Below are the code and all the weights of a small trained network. Each question names an input and a target symbol and asks about switching units off, where a switched-off unit gives its printed mean instead of its output.

import numpy as np


def w(rows, s, z=0):
    codes = np.array(rows[::2]) - 128.0
    scale = np.full(codes.shape[1], s)
    scale[-1] = z or s
    return codes * scale


def softmax(a):
    e = np.exp(a - a.max(-1, keepdims=True))
    return e / e.sum(-1, keepdims=True)


def log_softmax(a):
    a = a - a.max(-1, keepdims=True)
    return a - np.log(np.exp(a).sum(-1, keepdims=True))


def net(x, mask):
    ids = ['ΘΠΣΨαγδεζημξτ'.index(c) for c in x.split()]
    T = len(ids)
    res = E[ids] + P[:T]
    u = 0
    for l in range(3):
        r = res
        for j in range(3):
            rows = slice(3 * j, 3 * j + 3)
            q, k, v = (r @ M[l][rows].T for M in (Q, K, V))
            z = softmax(np.where(np.tri(T) > 0, q @ k.T / 3**0.5, -1e9)) @ v
            o = O[l][rows]
            res = res + np.where(mask[u + j], z, o[:, -1]) @ o[:, :-1]
        u += 3
    return log_softmax(res[-1] @ U[:, :-1].T + U[:, -1])


Q, K, V, O = {}, {}, {}, {}
E = w([
[148,134,176,111,22],'Θ',
[101,236,158,139,116],'Π',
[103,23,28,149,28],'Σ',
[131,192,85,94,57],'Ψ',
[128,132,112,217,77],'α',
[44,118,2,157,93],'γ',
[87,109,152,53,98],'δ',
[127,42,45,169,229],'ε',
[209,61,145,116,73],'ζ',
[232,183,180,105,117],'η',
[191,86,59,14,99],'μ',
[247,149,25,207,75],'ξ',
[168,203,63,65,160],'τ',
],0.01)
P = w([
[117,144,155,122,160],'0',
[130,162,117,93,100],'1',
[149,167,98,96,103],'2',
[104,156,120,62,100],'3',
[156,174,84,140,96],'4',
[116,153,52,46,123],'5',
[228,182,36,160,108],'6',
[123,145,33,5,143],'7',
[255,176,16,121,129],'8',
],0.0094)
Q[0] = w([
[119,133,138,162,147],'0.h0',
[113,125,135,111,145],'0.h0',
[144,175,68,94,104],'0.h0',
[122,162,114,104,166],'0.h1',
[91,158,172,111,163],'0.h1',
[80,92,122,119,119],'0.h1',
[47,125,178,168,94],'0.h2',
[65,87,195,155,249],'0.h2',
[138,82,210,170,115],'0.h2',
],0.016)
K[0] = w([
[118,138,111,88,131],'0.h0',
[127,155,126,145,122],'0.h0',
[125,103,153,156,190],'0.h0',
[128,155,93,113,133],'0.h1',
[101,135,158,107,123],'0.h1',
[98,122,116,81,132],'0.h1',
[173,174,178,146,72],'0.h2',
[222,138,86,128,15],'0.h2',
[128,181,138,139,8],'0.h2',
],0.019)
V[0] = w([
[135,158,34,97,179],'0.h0',
[124,156,170,160,190],'0.h0',
[181,166,108,143,14],'0.h0',
[181,93,237,185,92],'0.h1',
[176,191,164,150,87],'0.h1',
[136,46,86,162,23],'0.h1',
[82,97,110,138,111],'0.h2',
[153,134,115,125,12],'0.h2',
[72,203,120,103,114],'0.h2',
],0.011)
O[0] = w([
[234,112,116,225,138,186],'0.h0',
[45,36,108,145,76,74],'0.h0',
[132,247,45,94,90,222],'0.h0',
[41,96,11,106,210,1],'0.h1',
[9,46,58,76,89,198],'0.h1',
[92,253,195,41,206,230],'0.h1',
[94,189,240,133,169,157],'0.h2',
[160,218,116,61,133,98],'0.h2',
[246,230,160,181,9,183],'0.h2',
],0.0066,0.0037)
Q[1] = w([
[186,170,39,95,74],'1.h0',
[145,136,114,111,186],'1.h0',
[119,27,177,170,247],'1.h0',
[148,140,137,126,34],'1.h1',
[226,35,150,192,131],'1.h1',
[202,122,132,113,74],'1.h1',
[90,124,112,186,184],'1.h2',
[112,155,92,98,94],'1.h2',
[146,170,54,188,86],'1.h2',
],0.011)
K[1] = w([
[76,90,107,226,225],'1.h0',
[178,112,17,117,110],'1.h0',
[200,250,2,84,73],'1.h0',
[125,5,180,167,207],'1.h1',
[190,207,104,127,197],'1.h1',
[42,71,117,167,169],'1.h1',
[68,147,88,195,146],'1.h2',
[138,191,84,89,110],'1.h2',
[167,190,99,167,106],'1.h2',
],0.0078)
V[1] = w([
[69,113,160,196,197],'1.h0',
[174,183,173,128,168],'1.h0',
[71,168,187,105,137],'1.h0',
[179,142,86,206,72],'1.h1',
[54,65,186,122,29],'1.h1',
[81,175,34,199,154],'1.h1',
[209,140,98,220,158],'1.h2',
[136,200,132,138,254],'1.h2',
[51,100,32,233,189],'1.h2',
],0.0085)
O[1] = w([
[68,124,166,172,183,94],'1.h0',
[190,182,211,93,156,120],'1.h0',
[144,179,112,166,178,131],'1.h0',
[119,118,188,116,22,154],'1.h1',
[147,128,63,223,151,139],'1.h1',
[2,159,162,105,120,138],'1.h1',
[28,96,177,42,160,126],'1.h2',
[92,45,145,113,33,108],'1.h2',
[171,130,217,74,117,2],'1.h2',
],0.0081,0.0087)
Q[2] = w([
[179,253,17,116,60],'2.h0',
[191,51,161,87,158],'2.h0',
[156,128,141,177,175],'2.h0',
[118,232,36,153,66],'2.h1',
[139,160,122,134,184],'2.h1',
[152,167,112,60,83],'2.h1',
[146,105,150,124,176],'2.h2',
[165,170,79,97,152],'2.h2',
[175,68,134,122,146],'2.h2',
],0.013)
K[2] = w([
[171,55,224,96,119],'2.h0',
[146,102,38,64,126],'2.h0',
[127,158,143,88,61],'2.h0',
[249,113,245,50,119],'2.h1',
[105,119,128,78,94],'2.h1',
[122,99,153,146,124],'2.h1',
[113,77,133,159,114],'2.h2',
[182,137,113,80,124],'2.h2',
[116,97,146,102,170],'2.h2',
],0.014)
V[2] = w([
[35,138,167,45,100],'2.h0',
[118,86,255,219,132],'2.h0',
[125,41,87,92,234],'2.h0',
[113,191,148,204,82],'2.h1',
[46,246,154,137,154],'2.h1',
[54,111,94,192,61],'2.h1',
[133,205,68,220,132],'2.h2',
[219,78,71,54,141],'2.h2',
[76,179,121,30,85],'2.h2',
],0.0083)
O[2] = w([
[67,153,109,24,80,102],'2.h0',
[196,40,253,82,164,80],'2.h0',
[15,143,223,202,141,73],'2.h0',
[217,34,71,97,184,170],'2.h1',
[117,123,95,58,191,143],'2.h1',
[84,66,126,111,116,161],'2.h1',
[101,51,208,68,151,254],'2.h2',
[65,157,201,173,100,140],'2.h2',
[179,73,173,206,173,170],'2.h2',
],0.0072,0.011)
U = w([
[171,175,84,141,195,49],'Θ',
[180,41,143,108,106,90],'Π',
[188,253,189,73,212,107],'Σ',
[221,165,113,109,106,46],'Ψ',
[107,107,161,37,221,253],'α',
[225,154,208,55,139,106],'γ',
[225,133,185,195,193,229],'δ',
[146,147,248,67,111,221],'ε',
[101,210,179,123,198,141],'ζ',
[104,85,146,140,77,133],'η',
[199,221,197,128,97,51],'μ',
[137,176,173,42,98,77],'ξ',
[195,114,203,98,39,63],'τ',
],0.0052,0.0064)

Each question gives the input, a string of symbols that net reads in full, and the target symbol t.
The units are the heads (3 rows each of Q, K, V and O). Each row of codes is followed by its name. A weight is (code - 128) times the scale printed after its matrix; where a second scale follows, it is the last column's (O and U).
mask holds one flag per head, layer by layer. A switched-off head (its flag False) gives its mean, the last column of its rows in O, instead of its output. The means were averaged over made-up inputs and are rounded, as every weight is.
A unit's drop is (log p(t) with every unit on - log p(t) with that unit switched off) / (log p(t) with every unit on - log p(t) with every unit switched off).
The circuit of an input: a set's keep is (log p(t) with only the set's units on - log p(t) with every unit switched off) / (log p(t) with every unit on - log p(t) with every unit switched off). Starting from all 9 units, units are removed one at a time, each time the one whose removal leaves the highest keep (on an exact tie, the one counted first), for as long as the keep stays at least 0.8.
circuit, biggest first: the units of the circuit, biggest drop first
most important unit: the unit with the biggest drop
heads that matter: for each layer, one digit per head in row order, 1 if its drop is at least 0.15 and else 0, layers parted by /
drop of u: that unit's drop, to one decimal
input Π δ δ δ ζ, target Π: most important unit	0.h1
input ε ζ ε α, target ε: circuit, biggest first	(2.h0 1.h2 0.h2)
input η ζ ζ ζ, target η: heads that matter	111 / 100 / 110
input δ Σ τ α α Ψ Π γ ζ, target δ: heads that matter	100 / 010 / 100
input Ψ μ δ δ ξ α, target Ψ: circuit, biggest first	(2.h0 0.h2 1.h0)
input δ γ Ψ, target δ: circuit, biggest first	(2.h0 1.h1 0.h0)
input Ψ μ η ξ γ, target Ψ: circuit, biggest first	(2.h0 0.h2 1.h0)
input δ δ δ δ Π α, target δ: heads that matter	100 / 010 / 100
input τ δ δ, target τ: circuit, biggest first	(1.h1 0.h1 1.h0 0.h2)
input Σ μ α, target Σ: circuit, biggest first	(1.h0 0.h1 2.h1)
input Π Ψ α δ ε δ μ ε, target Π: heads that matter	111 / 111 / 010
input η Π ε, target η: heads that matter	011 / 100 / 110
input η δ ξ δ γ δ, target η: heads that matter	111 / 101 / 110
input μ Θ ζ α δ τ, target μ: most important unit	2.h1
input η δ α Σ, target η: heads that matter	111 / 100 / 110
input Ψ ε ε α ξ α μ η ζ, target Ψ: heads that matter	101 / 111 / 101
input δ η δ η ζ, target δ: heads that matter	100 / 011 / 100
input δ Θ δ Π, target δ: drop of 1.h2	0.1
input η δ γ α, target η: drop of 1.h0	0.9
input ε γ Θ, target ε: drop of 1.h2	0.8
input μ α Ψ, target μ: most important unit	2.h1
